Here is a tiny trained network, its code and every weight. The questions are about switching its units off for an input and a target symbol, where a switched-off unit gives its printed mean instead of its output.

import numpy as np


def w(rows, s, z=0):
    codes = np.array(rows[::2]) - 128.0
    scale = np.full(codes.shape[1], s)
    scale[-1] = z or s
    return codes * scale


def norm(h):
    return h / np.sqrt((h * h).mean(-1, keepdims=True) + 1e-5)


def f(y):
    return np.maximum(y, 0)


def softmax(a):
    e = np.exp(a - a.max(-1, keepdims=True))
    return e / e.sum(-1, keepdims=True)


def log_softmax(a):
    a = a - a.max(-1, keepdims=True)
    return a - np.log(np.exp(a).sum(-1, keepdims=True))


def net(x, mask):
    ids = ['ΘΛΞαβγδεζημφψ'.index(c) for c in x.split()]
    T = len(ids)
    res = E[ids] + P[:T]
    u = 0
    for l in range(2):
        r = norm(res)
        for j in range(2):
            rows = slice(2 * j, 2 * j + 2)
            q, k, v = (r @ M[l][rows].T for M in (Q, K, V))
            z = softmax(np.where(np.tri(T) > 0, q @ k.T / 2**0.5, -1e9)) @ v
            o = O[l][rows]
            res = res + np.where(mask[u + j], z, o[:, -1]) @ o[:, :-1]
        u += 2
        y = f(norm(res) @ A[l][:, :-1].T + A[l][:, -1])
        res = res + np.where(mask[u : u + 4], y, B[l][:, -1]) @ B[l][:, :-1]
        u += 4
    return log_softmax(norm(res)[-1] @ U[:, :-1].T + U[:, -1])


Q, K, V, O, A, B = {}, {}, {}, {}, {}, {}
E = w([
[186,157,85,58,124,146,215],'Θ',
[59,184,166,128,72,148,106],'Λ',
[196,169,128,124,188,118,159],'Ξ',
[146,142,101,117,150,87,161],'α',
[70,188,73,142,174,127,169],'β',
[147,141,87,145,104,85,53],'γ',
[151,112,198,158,125,118,233],'δ',
[58,73,16,172,145,75,79],'ε',
[125,96,75,106,159,80,113],'ζ',
[162,159,128,92,107,77,200],'η',
[189,62,112,118,24,153,116],'μ',
[125,150,242,125,166,93,48],'φ',
[112,190,5,130,69,9,216],'ψ',
],0.022)
P = w([
[116,139,120,245,83,52,129],'0',
[142,150,136,166,88,119,106],'1',
[129,151,151,145,86,136,116],'2',
[135,149,154,114,103,141,121],'3',
[133,115,122,157,123,158,118],'4',
[134,118,135,153,130,167,124],'5',
[153,125,143,145,144,188,122],'6',
[123,100,126,165,160,183,123],'7',
[158,122,157,150,165,208,120],'8',
[147,110,142,159,176,213,124],'9',
[173,134,150,158,161,191,115],'10',
],0.011)
Q[0] = w([
[170,85,180,159,107,114,195],'L0H1',
[118,205,201,57,157,2,131],'L0H1',
[167,94,95,237,150,89,140],'L0H2',
[50,149,86,169,210,139,94],'L0H2',
],0.0073)
K[0] = w([
[94,174,87,85,192,74,87],'L0H1',
[107,102,158,214,96,83,178],'L0H1',
[103,1,94,181,143,211,117],'L0H2',
[126,178,165,59,173,225,149],'L0H2',
],0.0093)
V[0] = w([
[21,129,94,98,67,171,190],'L0H1',
[53,128,195,131,162,2,131],'L0H1',
[165,19,68,107,133,130,132],'L0H2',
[91,234,49,116,190,119,118],'L0H2',
],0.0081)
O[0] = w([
[128,181,87,235,89,212,154,43],'L0H1',
[186,124,255,229,157,58,187,153],'L0H1',
[208,39,111,87,111,88,214,206],'L0H2',
[151,206,59,147,235,116,139,252],'L0H2',
],0.0081,0.0035)
A[0] = w([
[118,61,253,94,161,77,183,156],'L0N1',
[206,86,124,61,98,232,207,148],'L0N2',
[144,56,72,102,100,71,39,175],'L0N3',
[191,66,153,194,141,132,222,2],'L0N4',
],0.0078,0.0036)
B[0] = w([
[173,18,143,107,194,223,114,196],'L0N1',
[197,179,18,100,103,183,8,208],'L0N2',
[254,136,146,173,131,187,160,253],'L0N3',
[195,214,152,144,135,247,102,200],'L0N4',
],0.0095,0.0069)
Q[1] = w([
[171,91,1,213,108,106,126],'L1H1',
[170,119,214,113,181,127,234],'L1H1',
[151,106,13,158,125,165,131],'L1H2',
[91,124,250,108,121,180,109],'L1H2',
],0.0086)
K[1] = w([
[163,122,81,136,173,179,120],'L1H1',
[127,110,134,159,125,48,140],'L1H1',
[117,54,89,117,129,144,115],'L1H2',
[188,255,166,65,67,196,169],'L1H2',
],0.012)
V[1] = w([
[210,249,135,121,100,136,80],'L1H1',
[145,159,120,98,166,167,200],'L1H1',
[100,119,97,144,115,205,50],'L1H2',
[166,144,204,115,97,109,131],'L1H2',
],0.013)
O[1] = w([
[51,150,199,22,37,94,177,245],'L1H1',
[156,124,183,52,244,255,241,167],'L1H1',
[218,193,201,151,170,139,133,185],'L1H2',
[54,101,144,104,120,139,190,1],'L1H2',
],0.0085,0.008)
A[1] = w([
[84,140,183,138,134,155,153,1],'L1N1',
[94,176,146,89,129,165,130,56],'L1N2',
[85,110,184,127,168,127,8,34],'L1N3',
[175,154,143,143,154,135,122,75],'L1N4',
],0.012,0.0048)
B[1] = w([
[80,115,114,165,106,121,121,139],'L1N1',
[127,180,154,183,135,129,96,159],'L1N2',
[58,54,122,116,145,2,88,137],'L1N3',
[115,126,181,144,151,126,122,255],'L1N4',
],0.015,0.0063)
U = w([
[129,187,55,69,109,156,172,36],'Θ',
[74,152,161,195,91,144,76,200],'Λ',
[133,96,118,56,194,97,133,205],'Ξ',
[138,114,117,149,152,115,218,106],'α',
[87,212,71,187,173,144,159,32],'β',
[160,123,147,121,98,48,115,132],'γ',
[124,79,200,203,112,215,145,109],'δ',
[211,137,113,227,130,80,79,174],'ε',
[139,100,107,159,137,113,152,2],'ζ',
[128,117,131,157,109,113,192,120],'η',
[149,78,102,101,45,164,55,188],'μ',
[114,55,183,134,141,77,22,64],'φ',
[174,175,78,161,97,60,246,58],'ψ',
],0.012,0.0038)

Each question gives the input, a string of symbols that net reads in full, and the target symbol t.
The units are the heads (2 rows each of Q, K, V and O) and the neurons (one row each of A and B). Each row of codes is followed by its name. A weight is (code - 128) times the scale printed after its matrix; where a second scale follows, it is the last column's (O, A, B and U).
mask holds one flag per unit, layer by layer, with each layer's heads first. A switched-off unit (its flag False) gives its mean, the last column of its rows in O or B, instead of its output. The means were averaged over made-up inputs and are rounded, as every weight is.
A unit's drop is (log p(t) with every unit on - log p(t) with that unit switched off) / (log p(t) with every unit on - log p(t) with every unit switched off).
The circuit of an input: a set's keep is (log p(t) with only the set's units on - log p(t) with every unit switched off) / (log p(t) with every unit on - log p(t) with every unit switched off). Starting from all 12 units, units are removed one at a time, each time the one whose removal leaves the highest keep (on an exact tie, the one counted first), for as long as the keep stays at least 0.8.
circuit, biggest first: the units of the circuit, biggest drop first
top k neurons: the k neurons with the biggest drops, biggest first
heads that matter: for each layer, one digit per head in row order, 1 if its drop is at least 0.15 and else 0, layers parted by /
drop when u is switched off: that unit's drop, to one decimal
input ε ε μ δ γ, target μ: circuit, biggest first -> (L0H1 L1H1)
input δ δ ε ε Θ ε φ, target φ: top 4 neurons -> (L1N3 L0N3 L0N4 L0N1)
input ε Λ ε ε Ξ ε, target Ξ: top 2 neurons -> (L0N4 L0N1)
input Ξ Ξ Λ α, target Ξ: heads that matter -> 10 / 01
input Ξ Ξ Ξ Ξ ε η, target Ξ: circuit, biggest first -> (L0H1 L0N3 L0N1)
input ε ε ε ε ε μ Ξ γ, target μ: circuit, biggest first -> (L0H1)
input μ α μ Ξ, target μ: heads that matter -> 01 / 00
input Ξ Ξ ε Ξ, target Ξ: circuit, biggest first -> (L0N3 L0H1 L1H2)
input ε Θ ε, target Θ: circuit, biggest first -> (L1H1 L0H1)
input δ Ξ ψ Ξ, target δ: top 2 neurons -> (L0N2 L0N1)
input ε ε Λ ε ε ε Θ ε, target Θ: circuit, biggest first -> (L0H1 L1H1 L0N1)
input δ β γ γ, target γ: circuit, biggest first -> (L1H1 L0H1)
input Λ Ξ Ξ Ξ, target Λ: circuit, biggest first -> (L0H2 L1N2 L0N3 L1H1)
input δ Ξ α, target δ: circuit, biggest first -> (L0N1 L0H2 L1H2)
input ε ε β ε, target β: heads that matter -> 11 / 00
input Ξ ε Ξ, target Ξ: top 2 neurons -> (L0N3 L1N2)
input ε Ξ η, target ε: circuit, biggest first -> (L1H1 L0N4)
input ε ε η ε Ξ α μ μ μ α, target μ: circuit, biggest first -> (L0H2 L0N2)
input α ε ε δ ε, target δ: top neuron -> (L0N1)
input δ μ ζ, target δ: circuit, biggest first -> (L0H2 L0N3 L1H2)
input ε ε β Ξ Λ ε, target β: circuit, biggest first -> (L0H2 L1H1)
input ε ε ε Ξ ε μ ε, target μ: top 2 neurons -> (L0N4 L0N1)
input ε ε δ ε, target δ: top 2 neurons -> (L0N1 L0N4)
input ζ Ξ ε μ ε γ ε ε Λ, target Λ: top neuron -> (L0N3)
input ε ε δ α Ξ ε ε μ μ ε, target μ: drop when L0H2 is switched off -> 0.4
